Here is a tiny trained network, its code and every weight. The questions are about switching its units off for an input and a class, where a switched-off unit gives its printed mean instead of its output.

import numpy as np


def w(rows, s, z=0):
    codes = np.array(rows[::2]) - 128.0
    scale = np.full(codes.shape[1], s)
    scale[-1] = z or s
    return codes * scale


def norm(h):
    return h / np.sqrt((h * h).mean(-1, keepdims=True) + 1e-5)


def f(y):
    return y / 2 * (1 + np.tanh(0.7978845608 * (y + 0.044715 * y**3)))


def log_softmax(a):
    a = a - a.max(-1, keepdims=True)
    return a - np.log(np.exp(a).sum(-1, keepdims=True))


def net(x, mask):
    res = np.array(x, float).reshape(1, 2) / 4 @ E
    u = 0
    for l in range(4):
        y = f(norm(res) @ A[l][:, :-1].T + A[l][:, -1])
        res = res + np.where(mask[u : u + 6], y, B[l][:, -1]) @ B[l][:, :-1]
        u += 6
    return log_softmax(norm(res)[-1] @ U[:, :-1].T + U[:, -1])


A, B = {}, {}
E = w([
[78,191,21,27],'x0',
[166,184,178,1],'x1',
],0.0082)
A[0] = w([
[71,204,105,129,119],'0.n1',
[130,216,104,53,124],'0.n2',
[49,178,1,156,184],'0.n3',
[2,64,63,66,39],'0.n4',
[203,199,157,159,4],'0.n5',
[34,126,137,143,54],'0.n6',
],0.0095,0.0022)
B[0] = w([
[202,102,79,94,162],'0.n1',
[151,65,168,104,216],'0.n2',
[162,158,1,160,253],'0.n3',
[196,133,23,167,196],'0.n4',
[169,92,47,153,134],'0.n5',
[219,152,127,130,133],'0.n6',
],0.0078,0.0064)
A[1] = w([
[117,107,139,105,54],'1.n1',
[211,103,111,121,97],'1.n2',
[110,85,152,135,84],'1.n3',
[177,123,65,254,138],'1.n4',
[155,197,91,139,6],'1.n5',
[63,180,60,83,115],'1.n6',
],0.01,0.002)
B[1] = w([
[149,160,204,106,121],'1.n1',
[25,85,74,63,163],'1.n2',
[131,98,147,144,138],'1.n3',
[208,166,143,92,254],'1.n4',
[184,136,125,149,138],'1.n5',
[46,66,113,255,158],'1.n6',
],0.0066,0.0081)
A[2] = w([
[48,203,13,128,255],'2.n1',
[125,248,164,13,142],'2.n2',
[186,137,18,204,76],'2.n3',
[118,106,36,199,144],'2.n4',
[157,198,88,227,64],'2.n5',
[200,166,114,135,98],'2.n6',
],0.011,0.004)
B[2] = w([
[225,110,165,255,243],'2.n1',
[104,79,142,89,182],'2.n2',
[43,99,132,126,254],'2.n3',
[35,187,228,87,220],'2.n4',
[129,46,226,98,191],'2.n5',
[94,65,80,77,163],'2.n6',
],0.011,0.0073)
A[3] = w([
[64,76,147,148,189],'3.n1',
[46,140,173,26,206],'3.n2',
[183,57,105,90,152],'3.n3',
[80,175,32,134,55],'3.n4',
[132,85,6,173,179],'3.n5',
[141,163,7,207,2],'3.n6',
],0.013,0.0044)
B[3] = w([
[220,188,67,47,225],'3.n1',
[2,81,11,119,226],'3.n2',
[111,104,156,197,209],'3.n3',
[124,218,178,84,151],'3.n4',
[144,175,168,127,254],'3.n5',
[67,203,114,17,225],'3.n6',
],0.01,0.0071)
U = w([
[147,237,123,114,3],'0',
[81,7,91,61,117],'1',
[235,65,205,221,235],'2',
],0.015,0.0018)

Each question gives the input, the list of numbers given to net, and the class t.
The units are the neurons (one row each of A and B). Each row of codes is followed by its name. A weight is (code - 128) times the scale printed after its matrix; where a second scale follows, it is the last column's (A, B and U).
mask holds one flag per neuron, layer by layer. A switched-off neuron (its flag False) gives its mean, the last column of its row in B, instead of its output. The means were averaged over made-up inputs and are rounded, as every weight is.
A unit's drop is (log p(t) with every unit on - log p(t) with that unit switched off) / (log p(t) with every unit on - log p(t) with every unit switched off).
unit that matters most: the unit with the biggest drop
top k neurons: the k neurons with the biggest drops, biggest first
k most important neurons of layer l: the k neurons of layer l with the biggest drops, biggest first
drop of u: that unit's drop, to one decimal
input [3,3], class 2: top 2 neurons => 2.n4; 1.n4
input [-3,-5], class 1: top neuron => 2.n1
input [7,5], class 2: top 2 neurons => 2.n1; 0.n2
input [-3,1], class 2: 2 most important neurons of layer 0 => 0.n3; 0.n4
input [-4,-7], class 1: top 3 neurons => 2.n1; 0.n2; 3.n5
input [-2,-1], class 2: 2 most important neurons of layer 2 => 2.n4; 2.n3
input [-4,4], class 1: top 2 neurons => 2.n1; 1.n6
input [2,-7], class 2: top 3 neurons => 2.n1; 2.n5; 0.n3
input [4,6], class 1: top 2 neurons => 0.n2; 0.n3
input [5,6], class 1: 3 most important neurons of layer 0 => 0.n2; 0.n3; 0.n5
input [6,-8], class 0: top 2 neurons => 0.n3; 3.n6
input [2,-4], class 0: top 2 neurons => 0.n3; 0.n4
input [2,-3], class 0: top 3 neurons => 0.n3; 0.n4; 3.n6
input [2,2], class 2: unit that matters most => 2.n4
input [2,-6], class 2: top 4 neurons => 2.n1; 2.n5; 0.n3; 3.n6
input [-1,-1], class 2: 2 most important neurons of layer 2 => 2.n4; 2.n3
input [3,-7], class 2: 2 most important neurons of layer 2 => 2.n1; 2.n5
input [6,-7], class 0: drop of 0.n3 => 0.3
input [8,7], class 2: drop of 0.n2 => 0.2
input [-4,6], class 1: drop of 2.n1 => 1.9
